Below are the code and all the weights of a small trained network. Each question names an input and a class and asks about switching units off, where a switched-off unit gives its printed mean instead of its output.

import numpy as np


def w(rows, s, z=0):
    codes = np.array(rows[::2]) - 128.0
    scale = np.full(codes.shape[1], s)
    scale[-1] = z or s
    return codes * scale


def f(y):
    return np.maximum(y, 0)


def log_softmax(a):
    a = a - a.max(-1, keepdims=True)
    return a - np.log(np.exp(a).sum(-1, keepdims=True))


def net(x, mask):
    res = np.array(x, float).reshape(1, 5) / 4 @ E
    y = f(res @ A[0][:, :-1].T + A[0][:, -1])
    res = res + np.where(mask, y, B[0][:, -1]) @ B[0][:, :-1]
    return log_softmax(res[-1] @ U[:, :-1].T + U[:, -1])


A, B = {}, {}
E = w([
[132,141,122,135,135,120,127,119,132],'x0',
[182,52,54,149,176,204,140,124,204],'x1',
[120,135,135,114,136,151,129,140,126],'x2',
[159,105,183,25,137,86,221,38,197],'x3',
[92,70,102,123,248,56,142,155,79],'x4',
],0.014)
A[0] = w([
[108,118,150,112,135,106,130,108,143,112],'n1',
[110,169,169,57,131,59,142,134,104,112],'n2',
[139,117,173,57,144,103,175,76,174,131],'n3',
[107,145,152,165,154,87,98,165,35,196],'n4',
[148,104,110,104,114,158,154,101,194,90],'n5',
[133,179,175,148,72,139,122,106,124,198],'n6',
[136,125,148,79,147,128,169,99,190,107],'n7',
[137,122,84,213,109,183,100,157,118,204],'n8',
[176,126,79,163,62,221,119,103,243,126],'n9',
[139,142,120,114,76,134,137,137,159,104],'n10',
[132,165,154,142,44,129,119,123,150,202],'n11',
[122,134,107,148,96,171,101,147,122,188],'n12',
[117,129,133,75,174,79,156,121,129,115],'n13',
[128,204,162,117,31,121,114,120,126,217],'n14',
[116,122,153,100,143,80,127,142,65,124],'n15',
[137,115,151,88,88,134,153,94,168,98],'n16',
[142,32,59,142,250,151,120,128,164,2],'n17',
[102,148,108,156,142,125,105,138,115,186],'n18',
[126,197,134,104,43,124,109,118,119,184],'n19',
],0.015,0.0076)
B[0] = w([
[106,109,147,107,133,112,156,120,125,155],'n1',
[139,91,200,99,169,113,183,107,121,196],'n2',
[143,89,202,72,115,124,215,79,142,234],'n3',
[124,188,86,91,244,129,86,194,112,235],'n4',
[117,140,59,80,88,131,110,102,126,194],'n5',
[123,122,112,161,74,112,159,170,116,195],'n6',
[123,147,64,75,89,139,157,110,129,207],'n7',
[128,89,174,209,118,135,51,119,124,233],'n8',
[116,123,106,111,146,123,28,2,155,239],'n9',
[123,132,102,99,106,135,115,124,140,160],'n10',
[139,108,120,165,63,149,144,153,125,200],'n11',
[127,107,155,167,134,130,78,124,150,187],'n12',
[136,112,187,106,149,111,170,91,109,189],'n13',
[137,131,118,160,72,144,180,207,125,221],'n14',
[128,121,158,78,188,136,121,105,118,180],'n15',
[126,151,80,82,111,115,154,110,143,189],'n16',
[139,145,135,191,31,133,218,239,129,250],'n17',
[122,161,94,141,171,116,95,156,128,183],'n18',
[134,139,132,173,90,123,159,188,140,203],'n19',
],0.024,0.025)
U = w([
[149,136,130,255,76,144,148,231,134,247],'0',
[179,116,109,83,9,103,254,161,169,149],'1',
[106,204,100,55,231,85,95,173,84,118],'2',
[141,86,223,89,208,77,204,59,121,71],'3',
[103,47,124,190,119,156,37,37,195,158],'4',
[121,111,29,23,75,118,123,27,201,43],'5',
],0.0077,0.0013)

Each question gives the input, the list of numbers given to net, and the class t.
The units are the neurons (one row each of A and B). Each row of codes is followed by its name. A weight is (code - 128) times the scale printed after its matrix; where a second scale follows, it is the last column's (A, B and U).
mask holds one flag per neuron, in row order. A switched-off neuron (its flag False) gives its mean, the last column of its row in B, instead of its output. The means were averaged over made-up inputs and are rounded, as every weight is.
A unit's drop is (log p(t) with every unit on - log p(t) with that unit switched off) / (log p(t) with every unit on - log p(t) with every unit switched off).
The circuit of an input: a set's keep is (log p(t) with only the set's units on - log p(t) with every unit switched off) / (log p(t) with every unit on - log p(t) with every unit switched off). Starting from the 12 units with the biggest drops (on a tie, the unit counted first), units are removed one at a time, each time the one whose removal leaves the highest keep (on an exact tie, the one counted first), for as long as the keep stays at least 0.8.
circuit, biggest first: the units of the circuit, biggest drop first
unit that matters most: the unit with the biggest drop
k most important neurons: the k neurons with the biggest drops, biggest first
drop when u is switched off: that unit's drop, to one decimal
input [-8,8,-4,0,-3], class 4: circuit, biggest first	[n9]
input [8,-6,-4,-3,1], class 2: 2 most important neurons	[n4; n17]
input [3,1,8,-6,-3], class 4: 2 most important neurons	[n17; n9]
input [-8,-4,5,0,1], class 2: 2 most important neurons	[n17; n3]
input [6,1,8,-1,5], class 0: 2 most important neurons	[n17; n9]
input [7,-5,-3,-5,1], class 2: 2 most important neurons	[n4; n17]
input [-4,0,-7,-1,-5], class 0: 2 most important neurons	[n14; n19]
input [4,1,8,1,-8], class 5: 2 most important neurons	[n9; n17]
input [2,7,-5,-8,0], class 4: 3 most important neurons	[n9; n8; n14]
input [-5,0,-4,5,2], class 3: 2 most important neurons	[n17; n14]
input [2,-8,-3,-6,-6], class 0: drop when n3 is switched off	0.0
input [-4,-1,4,-8,5], class 2: drop when n4 is switched off	0.8
input [-7,1,6,6,-4], class 5: drop when n9 is switched off	0.4
input [-1,4,-2,8,-7], class 5: drop when n9 is switched off	0.1
input [1,7,3,1,-6], class 5: unit that matters most	n5
